Below is a small trained network, with its code and all its weights. Each question gives an input and a class and asks what happens when units are switched off, that is, made to give their printed mean instead of their output.

import numpy as np


def w(rows, s, z=0):
    codes = np.array(rows[::2]) - 128.0
    scale = np.full(codes.shape[1], s)
    scale[-1] = z or s
    return codes * scale


def f(y):
    return y / 2 * (1 + np.tanh(0.7978845608 * (y + 0.044715 * y**3)))


def log_softmax(a):
    a = a - a.max(-1, keepdims=True)
    return a - np.log(np.exp(a).sum(-1, keepdims=True))


def net(x, mask):
    res = np.array(x, float).reshape(1, 3) / 4 @ E
    y = f(res @ A[0][:, :-1].T + A[0][:, -1])
    res = res + np.where(mask, y, B[0][:, -1]) @ B[0][:, :-1]
    return log_softmax(res[-1] @ U[:, :-1].T + U[:, -1])


A, B = {}, {}
E = w([
[40,96,62],'x0',
[208,146,15],'x1',
[181,5,123],'x2',
],0.011)
A[0] = w([
[116,195,128,91],'N1',
[147,100,112,111],'N2',
[113,164,149,92],'N3',
[151,133,75,94],'N4',
[138,17,132,201],'N5',
[81,103,51,30],'N6',
[36,175,177,40],'N7',
[206,68,177,75],'N8',
[255,189,223,59],'N9',
[149,134,90,79],'N10',
[132,243,87,82],'N11',
[112,113,194,75],'N12',
[165,70,114,70],'N13',
[106,204,139,119],'N14',
[142,166,40,72],'N15',
[164,136,165,141],'N16',
[67,100,80,91],'N17',
[102,172,132,141],'N18',
[126,153,124,149],'N19',
[144,128,77,35],'N20',
[203,145,194,114],'N21',
[99,137,183,58],'N22',
[115,144,165,73],'N23',
[148,148,80,68],'N24',
[137,153,74,37],'N25',
[101,225,160,130],'N26',
[68,96,145,4],'N27',
[165,166,93,76],'N28',
[62,87,167,35],'N29',
[74,111,89,84],'N30',
[181,148,98,87],'N31',
[168,137,118,149],'N32',
[161,141,100,98],'N33',
[114,129,202,80],'N34',
[176,77,148,106],'N35',
[151,177,64,100],'N36',
[147,133,91,22],'N37',
[153,136,95,93],'N38',
[143,59,130,67],'N39',
[105,122,184,73],'N40',
[137,207,146,98],'N41',
[139,115,50,107],'N42',
[90,173,145,31],'N43',
[162,157,83,73],'N44',
[117,88,189,36],'N45',
[109,129,180,76],'N46',
[169,51,172,145],'N47',
],0.014,0.0032)
B[0] = w([
[183,143,85,186],'N1',
[124,117,112,154],'N2',
[142,131,125,155],'N3',
[129,92,142,184],'N4',
[160,158,69,249],'N5',
[109,118,128,203],'N6',
[148,94,119,233],'N7',
[140,130,93,219],'N8',
[6,71,90,254],'N9',
[135,107,153,162],'N10',
[139,128,106,246],'N11',
[156,102,157,181],'N12',
[133,124,111,188],'N13',
[159,127,92,205],'N14',
[144,99,148,229],'N15',
[95,119,125,160],'N16',
[17,110,73,201],'N17',
[132,128,100,178],'N18',
[124,125,104,146],'N19',
[133,109,138,167],'N20',
[68,121,102,202],'N21',
[166,97,161,173],'N22',
[134,118,133,148],'N23',
[155,108,160,176],'N24',
[138,113,139,175],'N25',
[148,126,91,232],'N26',
[132,85,128,172],'N27',
[156,87,142,179],'N28',
[148,87,154,196],'N29',
[85,115,97,184],'N30',
[134,119,163,182],'N31',
[105,120,146,163],'N32',
[128,96,170,164],'N33',
[140,100,136,185],'N34',
[153,148,100,191],'N35',
[130,91,136,213],'N36',
[138,110,137,151],'N37',
[138,91,163,162],'N38',
[171,162,109,184],'N39',
[154,104,159,173],'N40',
[167,149,78,192],'N41',
[117,122,156,209],'N42',
[142,106,114,172],'N43',
[147,82,139,184],'N44',
[146,105,131,178],'N45',
[144,86,136,166],'N46',
[155,138,96,221],'N47',
],0.011,0.0098)
U = w([
[32,84,121,137],'0',
[213,139,87,94],'1',
[179,48,252,103],'2',
[121,142,147,246],'3',
[120,232,218,99],'4',
[115,199,226,97],'5',
],0.011,0.013)

Each question gives the input, the list of numbers given to net, and the class t.
The units are the neurons (one row each of A and B). Each row of codes is followed by its name. A weight is (code - 128) times the scale printed after its matrix; where a second scale follows, it is the last column's (A, B and U).
mask holds one flag per neuron, in row order. A switched-off neuron (its flag False) gives its mean, the last column of its row in B, instead of its output. The means were averaged over made-up inputs and are rounded, as every weight is.
A unit's drop is (log p(t) with every unit on - log p(t) with that unit switched off) / (log p(t) with every unit on - log p(t) with every unit switched off).
The circuit of an input: a set's keep is (log p(t) with only the set's units on - log p(t) with every unit switched off) / (log p(t) with every unit on - log p(t) with every unit switched off). Starting from the 12 units with the biggest drops (on a tie, the unit counted first), units are removed one at a time, each time the one whose removal leaves the highest keep (on an exact tie, the one counted first), for as long as the keep stays at least 0.8.
units of the circuit, in order: the units of the circuit, biggest drop first
most important unit: the unit with the biggest drop
top k neurons: the k neurons with the biggest drops, biggest first
drop when u is switched off: that unit's drop, to one decimal
input [-3,2,2], class 3: most important unit : N17
input [-4,0,-4], class 0: top 2 neurons : (N9, N5)
input [3,-4,5], class 1: units of the circuit, in order : (N5, N9)
input [-6,1,5], class 0: top 2 neurons : (N9, N21)
input [-8,-6,-3], class 0: top 2 neurons : (N9, N21)
input [1,1,-2], class 3: top 2 neurons : (N9, N5)
input [2,3,1], class 3: top 2 neurons : (N9, N29)
input [-7,0,8], class 1: top 4 neurons : (N5, N47, N35, N39)
input [6,0,7], class 1: top 3 neurons : (N5, N9, N39)
input [3,-5,3], class 2: top 2 neurons : (N9, N29)
input [8,8,8], class 0: top 3 neurons : (N17, N6, N30)
input [5,-6,4], class 2: top 2 neurons : (N9, N29)
input [-6,2,-6], class 0: top 3 neurons : (N9, N21, N5)
input [3,-4,0], class 2: units of the circuit, in order : (N9)
input [-5,4,-2], class 0: drop when N9 is switched off : 0.5
input [-5,3,5], class 0: drop when N9 is switched off : 1.1
input [-8,-4,-2], class 0: drop when N9 is switched off : 0.7
